Below are the code and all the weights of a small trained network. Each question names an input and a class and asks about switching units off, where a switched-off unit gives its printed mean instead of its output.

import numpy as np


def w(rows, s, z=0):
    codes = np.array(rows[::2]) - 128.0
    scale = np.full(codes.shape[1], s)
    scale[-1] = z or s
    return codes * scale


def norm(h):
    return h / np.sqrt((h * h).mean(-1, keepdims=True) + 1e-5)


def f(y):
    return np.maximum(y, 0)


def log_softmax(a):
    a = a - a.max(-1, keepdims=True)
    return a - np.log(np.exp(a).sum(-1, keepdims=True))


def net(x, mask):
    res = np.array(x, float).reshape(1, 6) / 4 @ E
    u = 0
    for l in range(4):
        y = f(norm(res) @ A[l][:, :-1].T + A[l][:, -1])
        res = res + np.where(mask[u : u + 3], y, B[l][:, -1]) @ B[l][:, :-1]
        u += 3
    return log_softmax(norm(res)[-1] @ U[:, :-1].T + U[:, -1])


A, B = {}, {}
E = w([
[158,67,133,224,101,253,120,132,93,107],'x0',
[112,157,56,216,122,52,200,170,161,169],'x1',
[159,110,168,176,88,122,164,166,124,141],'x2',
[124,253,108,210,104,128,158,189,52,175],'x3',
[144,154,211,73,49,162,58,133,129,147],'x4',
[233,183,81,157,219,134,173,127,122,180],'x5',
],0.0069)
A[0] = w([
[124,154,165,14,112,76,181,166,128,157,14],'0.n1',
[174,178,115,255,87,93,109,197,103,118,91],'0.n2',
[138,102,144,50,155,100,90,151,143,131,5],'0.n3',
],0.0057,0.0025)
B[0] = w([
[165,152,151,49,144,81,96,136,171,151,199],'0.n1',
[64,216,201,167,188,202,147,172,152,175,254],'0.n2',
[58,255,112,164,156,211,159,216,84,214,179],'0.n3',
],0.0058,0.0041)
A[1] = w([
[104,96,216,176,1,177,144,157,148,87,58],'1.n1',
[73,172,117,62,69,13,119,94,116,111,1],'1.n2',
[129,130,116,173,107,107,152,209,151,103,171],'1.n3',
],0.0065,0.0032)
B[1] = w([
[104,64,141,179,75,170,105,120,175,253,254],'1.n1',
[17,154,254,83,117,89,124,112,221,14,203],'1.n2',
[136,99,189,130,224,131,97,138,186,127,217],'1.n3',
],0.0082,0.0044)
A[2] = w([
[143,46,126,78,20,216,39,126,85,89,5],'2.n1',
[121,47,119,156,117,64,120,43,134,73,111],'2.n2',
[224,183,151,41,163,3,146,104,102,154,73],'2.n3',
],0.0047,0.0031)
B[2] = w([
[92,62,57,95,60,187,187,53,23,11,246],'2.n1',
[236,173,92,139,145,134,108,176,123,110,193],'2.n2',
[142,106,120,124,111,156,47,88,88,152,250],'2.n3',
],0.011,0.0026)
A[3] = w([
[154,13,50,112,249,69,152,91,171,55,28],'3.n1',
[177,254,91,190,165,134,184,214,87,90,81],'3.n2',
[65,8,128,28,60,251,177,49,149,67,2],'3.n3',
],0.005,0.00086)
B[3] = w([
[81,33,2,160,77,28,105,123,159,171,204],'3.n1',
[156,120,81,77,180,122,228,115,8,5,190],'3.n2',
[210,202,167,134,16,159,161,114,63,45,254],'3.n3',
],0.0092,0.0062)
U = w([
[90,88,193,248,108,177,136,203,167,239,127],'0',
[181,106,153,131,35,189,137,70,66,47,146],'1',
[45,176,188,48,116,21,99,145,198,72,203],'2',
[128,33,16,162,175,41,135,104,153,137,96],'3',
[152,220,114,189,236,146,207,179,26,108,181],'4',
[240,162,124,48,167,106,29,91,122,215,1],'5',
],0.016,0.003)

Each question gives the input, the list of numbers given to net, and the class t.
The units are the neurons (one row each of A and B). Each row of codes is followed by its name. A weight is (code - 128) times the scale printed after its matrix; where a second scale follows, it is the last column's (A, B and U).
mask holds one flag per neuron, layer by layer. A switched-off neuron (its flag False) gives its mean, the last column of its row in B, instead of its output. The means were averaged over made-up inputs and are rounded, as every weight is.
A unit's drop is (log p(t) with every unit on - log p(t) with that unit switched off) / (log p(t) with every unit on - log p(t) with every unit switched off).
The circuit of an input: a set's keep is (log p(t) with only the set's units on - log p(t) with every unit switched off) / (log p(t) with every unit on - log p(t) with every unit switched off). Starting from all 12 units, units are removed one at a time, each time the one whose removal leaves the highest keep (on an exact tie, the one counted first), for as long as the keep stays at least 0.8.
units of the circuit, in order: the units of the circuit, biggest drop first
k most important neurons: the k neurons with the biggest drops, biggest first
drop of u: that unit's drop, to one decimal
input [8,4,4,-5,-6,8], class 3: 2 most important neurons	[3.n1 3.n3]
input [-2,-5,6,-2,2,4], class 5: units of the circuit, in order	[2.n1 3.n3]
input [-5,0,7,-7,8,-5], class 1: 4 most important neurons	[3.n3 2.n1 1.n3 1.n1]
input [7,-5,7,3,6,8], class 0: 3 most important neurons	[3.n3 1.n1 0.n2]
input [0,-8,-3,-3,-3,7], class 5: units of the circuit, in order	[2.n1]
input [-8,0,-2,6,5,7], class 5: 2 most important neurons	[2.n3 0.n1]
input [-4,-8,6,2,-4,-1], class 2: 2 most important neurons	[2.n1 0.n2]
input [-4,-3,-4,-3,4,-8], class 1: 3 most important neurons	[3.n3 2.n1 1.n3]
input [-1,-7,4,0,-7,1], class 3: drop of 3.n1	0.2
input [7,5,-5,-3,-3,5], class 3: drop of 3.n1	0.7
input [3,1,-6,1,-5,1], class 3: drop of 3.n1	0.6
input [0,0,-4,1,-8,2], class 3: drop of 3.n1	0.6
